Below is a small trained network, with its code and all its weights. Each question gives an input and a class and asks what happens when units are switched off, that is, made to give their printed mean instead of their output.

import numpy as np


def w(rows, s, z=0):
    codes = np.array(rows[::2]) - 128.0
    scale = np.full(codes.shape[1], s)
    scale[-1] = z or s
    return codes * scale


def norm(h):
    return h / np.sqrt((h * h).mean(-1, keepdims=True) + 1e-5)


def f(y):
    return np.maximum(y, 0)


def log_softmax(a):
    a = a - a.max(-1, keepdims=True)
    return a - np.log(np.exp(a).sum(-1, keepdims=True))


def net(x, mask):
    res = np.array(x, float).reshape(1, 3) / 4 @ E
    u = 0
    for l in range(2):
        y = f(norm(res) @ A[l][:, :-1].T + A[l][:, -1])
        res = res + np.where(mask[u : u + 5], y, B[l][:, -1]) @ B[l][:, :-1]
        u += 5
    return log_softmax(norm(res)[-1] @ U[:, :-1].T + U[:, -1])


A, B = {}, {}
E = w([
[108,144,211,68,97,81,60,62],'x0',
[124,228,84,131,208,9,101,220],'x1',
[253,136,127,102,40,149,94,152],'x2',
],0.0038)
A[0] = w([
[83,149,136,71,67,81,89,107,152],'L0N0',
[208,175,149,161,128,75,72,183,103],'L0N1',
[174,114,54,208,137,122,207,210,77],'L0N2',
[202,126,9,128,169,176,164,254,1],'L0N3',
[25,160,27,217,133,102,186,154,64],'L0N4',
],0.0048,0.0055)
B[0] = w([
[103,146,83,146,149,106,140,94,252],'L0N0',
[124,180,108,100,78,123,123,140,245],'L0N1',
[180,124,200,164,106,120,181,89,255],'L0N2',
[206,149,157,254,57,53,174,131,234],'L0N3',
[128,56,172,88,190,121,104,196,234],'L0N4',
],0.0094,0.0029)
A[1] = w([
[168,98,80,123,82,211,150,78,43],'L1N0',
[87,77,136,150,142,174,169,158,153],'L1N1',
[139,188,82,63,90,123,104,157,33],'L1N2',
[178,69,191,123,89,254,123,122,4],'L1N3',
[95,134,144,90,217,88,123,121,160],'L1N4',
],0.0075,0.0027)
B[1] = w([
[54,129,78,211,204,169,165,189,225],'L1N0',
[158,188,114,74,140,101,92,166,201],'L1N1',
[50,159,118,67,102,44,132,127,187],'L1N2',
[76,158,2,176,117,162,106,172,253],'L1N3',
[182,75,158,118,96,196,138,135,219],'L1N4',
],0.0067,0.005)
U = w([
[69,139,47,175,128,177,143,138,164],'0',
[94,207,126,64,87,53,121,120,144],'1',
[222,151,166,209,86,81,192,171,124],'2',
[138,61,207,75,216,139,145,193,142],'3',
[90,90,199,89,134,149,121,3,91],'4',
[183,149,145,122,147,144,99,105,1],'5',
],0.014,0.0073)

Each question gives the input, the list of numbers given to net, and the class t.
The units are the neurons (one row each of A and B). Each row of codes is followed by its name. A weight is (code - 128) times the scale printed after its matrix; where a second scale follows, it is the last column's (A, B and U).
mask holds one flag per neuron, layer by layer. A switched-off neuron (its flag False) gives its mean, the last column of its row in B, instead of its output. The means were averaged over made-up inputs and are rounded, as every weight is.
A unit's drop is (log p(t) with every unit on - log p(t) with that unit switched off) / (log p(t) with every unit on - log p(t) with every unit switched off).
The circuit of an input: a set's keep is (log p(t) with only the set's units on - log p(t) with every unit switched off) / (log p(t) with every unit on - log p(t) with every unit switched off). Starting from all 10 units, units are removed one at a time, each time the one whose removal leaves the highest keep (on an exact tie, the one counted first), for as long as the keep stays at least 0.8.
units of the circuit, in order: the units of the circuit, biggest drop first
unit that matters most: the unit with the biggest drop
k most important neurons: the k neurons with the biggest drops, biggest first
top k neurons in layer l: the k neurons of layer l with the biggest drops, biggest first
drop when u is switched off: that unit's drop, to one decimal
input [-5,5,-7], class 3: units of the circuit, in order : L0N4
input [3,8,-4], class 3: units of the circuit, in order : L1N4; L1N3; L0N3
input [0,2,1], class 1: units of the circuit, in order : L0N1; L1N2
input [0,4,6], class 1: units of the circuit, in order : L0N1; L1N2
input [-4,-3,6], class 0: 2 most important neurons : L1N3; L1N0
input [-3,-4,-5], class 3: top 2 neurons in layer 0 : L0N4; L0N2
input [-7,6,-4], class 2: top 2 neurons in layer 0 : L0N3; L0N2
input [7,5,-5], class 4: top 3 neurons in layer 0 : L0N3; L0N1; L0N4
input [7,-8,-4], class 0: top 2 neurons in layer 1 : L1N3; L1N0
input [0,1,1], class 1: top 3 neurons in layer 1 : L1N2; L1N4; L1N0
input [1,-1,7], class 0: 3 most important neurons : L1N0; L0N3; L1N1
input [-5,6,-1], class 2: drop when L0N3 is switched off : 0.3
input [-8,-3,2], class 2: drop when L0N3 is switched off : 0.6
input [8,-2,4], class 4: unit that matters most : L1N3
input [-6,7,-7], class 3: drop when L0N4 is switched off : 0.7
input [-5,7,-8], class 3: drop when L0N4 is switched off : 0.2
